Below is a small trained network, with its code and all its weights. Each question gives an input and a class and asks what happens when units are switched off, that is, made to give their printed mean instead of their output.

import numpy as np


def w(rows, s, z=0):
    codes = np.array(rows[::2]) - 128.0
    scale = np.full(codes.shape[1], s)
    scale[-1] = z or s
    return codes * scale


def f(y):
    return np.maximum(y, 0)


def log_softmax(a):
    a = a - a.max(-1, keepdims=True)
    return a - np.log(np.exp(a).sum(-1, keepdims=True))


def net(x, mask):
    res = np.array(x, float).reshape(1, 8) / 4 @ E
    y = f(res @ A[0][:, :-1].T + A[0][:, -1])
    res = res + np.where(mask, y, B[0][:, -1]) @ B[0][:, :-1]
    return log_softmax(res[-1] @ U[:, :-1].T + U[:, -1])


A, B = {}, {}
E = w([
[210,82,30,74,134,200],'x0',
[132,127,119,132,130,115],'x1',
[2,98,78,83,180,106],'x2',
[127,125,132,125,122,131],'x3',
[65,159,27,213,66,154],'x4',
[140,30,177,228,192,166],'x5',
[131,132,126,131,132,129],'x6',
[123,123,132,124,117,135],'x7',
],0.0083)
A[0] = w([
[124,131,101,121,153,103,255],'n1',
[197,103,197,186,79,150,126],'n2',
[157,67,190,86,200,124,72],'n3',
[113,149,144,147,161,51,90],'n4',
[129,53,161,245,217,169,33],'n5',
[98,92,102,225,115,165,123],'n6',
[125,165,85,169,145,128,73],'n7',
[68,115,176,213,89,61,120],'n8',
[212,164,116,220,45,93,129],'n9',
[2,56,90,59,183,117,80],'n10',
[140,102,126,96,151,99,139],'n11',
[145,137,103,106,143,195,62],'n12',
[173,73,107,180,152,122,130],'n13',
[124,235,98,28,32,87,48],'n14',
[64,84,192,126,86,147,140],'n15',
[90,134,96,235,154,179,87],'n16',
[93,127,200,185,122,52,64],'n17',
[205,183,132,147,115,169,92],'n18',
[173,197,107,185,96,74,189],'n19',
[212,153,134,168,81,114,67],'n20',
[115,216,64,105,83,107,92],'n21',
[109,38,155,152,107,135,55],'n22',
[108,184,143,39,36,117,45],'n23',
[157,79,193,54,162,85,62],'n24',
[84,159,155,165,87,106,99],'n25',
[143,197,105,95,118,137,82],'n26',
[185,128,227,28,227,65,49],'n27',
[86,180,215,131,128,107,57],'n28',
[182,66,48,34,185,213,75],'n29',
[109,149,57,190,84,92,69],'n30',
[107,53,152,185,166,192,41],'n31',
[166,32,27,117,103,220,85],'n32',
[81,159,44,219,29,121,69],'n33',
[216,149,203,115,28,129,165],'n34',
[31,189,192,207,78,104,100],'n35',
[68,61,102,96,141,104,238],'n36',
[98,161,82,210,100,167,61],'n37',
],0.0087,0.012)
B[0] = w([
[120,168,255,148,177,254,255],'n1',
[44,140,130,152,122,131,187],'n2',
[134,101,72,78,65,168,168],'n3',
[139,158,94,151,113,120,148],'n4',
[145,80,155,49,184,40,181],'n5',
[140,78,162,65,110,158,190],'n6',
[138,84,121,134,89,143,136],'n7',
[170,181,118,144,117,111,200],'n8',
[54,123,96,132,173,130,195],'n9',
[17,98,44,182,95,56,194],'n10',
[116,147,154,111,100,145,156],'n11',
[172,156,105,141,126,113,135],'n12',
[112,124,165,66,200,101,170],'n13',
[176,43,171,72,205,53,179],'n14',
[153,170,140,163,146,142,172],'n15',
[151,100,123,67,88,124,177],'n16',
[169,171,97,153,112,69,164],'n17',
[54,144,75,124,141,117,155],'n18',
[113,127,164,135,141,172,207],'n19',
[48,113,71,141,103,70,150],'n20',
[146,79,200,120,141,118,172],'n21',
[136,121,132,66,175,107,139],'n22',
[155,77,176,94,176,55,154],'n23',
[132,95,65,100,34,154,160],'n24',
[164,153,75,152,116,124,162],'n25',
[126,118,149,86,177,80,142],'n26',
[163,84,57,96,3,175,185],'n27',
[192,164,39,144,101,102,152],'n28',
[146,193,103,229,93,41,188],'n29',
[162,84,83,89,65,137,161],'n30',
[153,81,213,62,166,41,155],'n31',
[209,218,88,180,116,85,187],'n32',
[156,83,109,88,55,161,198],'n33',
[34,150,117,145,171,147,205],'n34',
[184,163,93,137,139,116,209],'n35',
[76,166,172,160,170,188,250],'n36',
[110,90,97,74,35,134,163],'n37',
],0.0079,0.012)
U = w([
[160,54,139,66,173,47,100],'0',
[152,78,89,79,10,173,63],'1',
[201,211,82,185,100,56,64],'2',
[119,149,144,124,139,184,211],'3',
[122,147,138,123,143,185,200],'4',
[10,122,80,136,134,107,8],'5',
[128,143,147,121,145,187,190],'6',
[135,147,143,125,143,188,179],'7',
],0.011,0.013)

Each question gives the input, the list of numbers given to net, and the class t.
The units are the neurons (one row each of A and B). Each row of codes is followed by its name. A weight is (code - 128) times the scale printed after its matrix; where a second scale follows, it is the last column's (A, B and U).
mask holds one flag per neuron, in row order. A switched-off neuron (its flag False) gives its mean, the last column of its row in B, instead of its output. The means were averaged over made-up inputs and are rounded, as every weight is.
A unit's drop is (log p(t) with every unit on - log p(t) with that unit switched off) / (log p(t) with every unit on - log p(t) with every unit switched off).
The circuit of an input: a set's keep is (log p(t) with only the set's units on - log p(t) with every unit switched off) / (log p(t) with every unit on - log p(t) with every unit switched off). Starting from the 12 units with the biggest drops (on a tie, the unit counted first), units are removed one at a time, each time the one whose removal leaves the highest keep (on an exact tie, the one counted first), for as long as the keep stays at least 0.8.
circuit, biggest first: the units of the circuit, biggest drop first
unit that matters most: the unit with the biggest drop
k most important neurons: the k neurons with the biggest drops, biggest first
drop of u: that unit's drop, to one decimal
input [2,-3,7,2,0,0,-6,-1], class 5: circuit, biggest first => n10
input [8,3,8,-6,-8,3,-4,-5], class 1: 3 most important neurons => n27; n3; n24
input [-8,1,8,-4,2,2,5,8], class 2: circuit, biggest first => n35; n8; n17
input [3,-1,1,-5,2,6,-6,2], class 0: 2 most important neurons => n5; n31
input [8,5,-7,-4,1,4,-4,-3], class 2: 3 most important neurons => n32; n29; n36
input [3,1,-4,-3,-6,-7,7,4], class 0: 4 most important neurons => n14; n23; n36; n26
input [6,-6,5,-3,5,4,-5,3], class 2: 2 most important neurons => n32; n29
input [4,0,-7,-2,6,-3,7,2], class 5: circuit, biggest first => n9; n20
input [-7,-3,4,-1,4,-6,-6,1], class 2: circuit, biggest first => n35; n8
input [-8,4,0,6,-7,6,-4,7], class 2: circuit, biggest first => n17; n28
input [-7,-2,-7,2,0,-7,-7,-3], class 0: 2 most important neurons => n14; n23
input [-1,1,4,0,5,8,0,2], class 0: circuit, biggest first => n5; n31
input [6,-5,-4,-3,-4,-3,-1,6], class 2: 3 most important neurons => n29; n32; n36
input [5,0,-6,-2,-6,7,-2,7], class 0: unit that matters most => n5
input [4,5,7,1,-2,0,-3,6], class 5: 2 most important neurons => n10; n29
input [-3,2,4,1,8,-5,-7,-4], class 1: 2 most important neurons => n33; n30
input [7,4,-8,4,-8,-2,6,3], class 1: 2 most important neurons => n27; n24
input [-8,6,-1,0,-2,-7,0,4], class 2: 2 most important neurons => n28; n35
input [7,4,-6,1,-1,-2,-1,0], class 2: 3 most important neurons => n29; n32; n36
input [-5,-6,0,5,-5,8,1,0], class 0: circuit, biggest first => n5
input [-8,8,8,-2,8,-8,5,8], class 0: drop of n21 => 0.2
input [5,-5,-8,2,-5,-1,-4,-1], class 5: drop of n2 => 0.1
input [8,-2,5,5,-6,-7,4,2], class 2: drop of n5 => 0.1
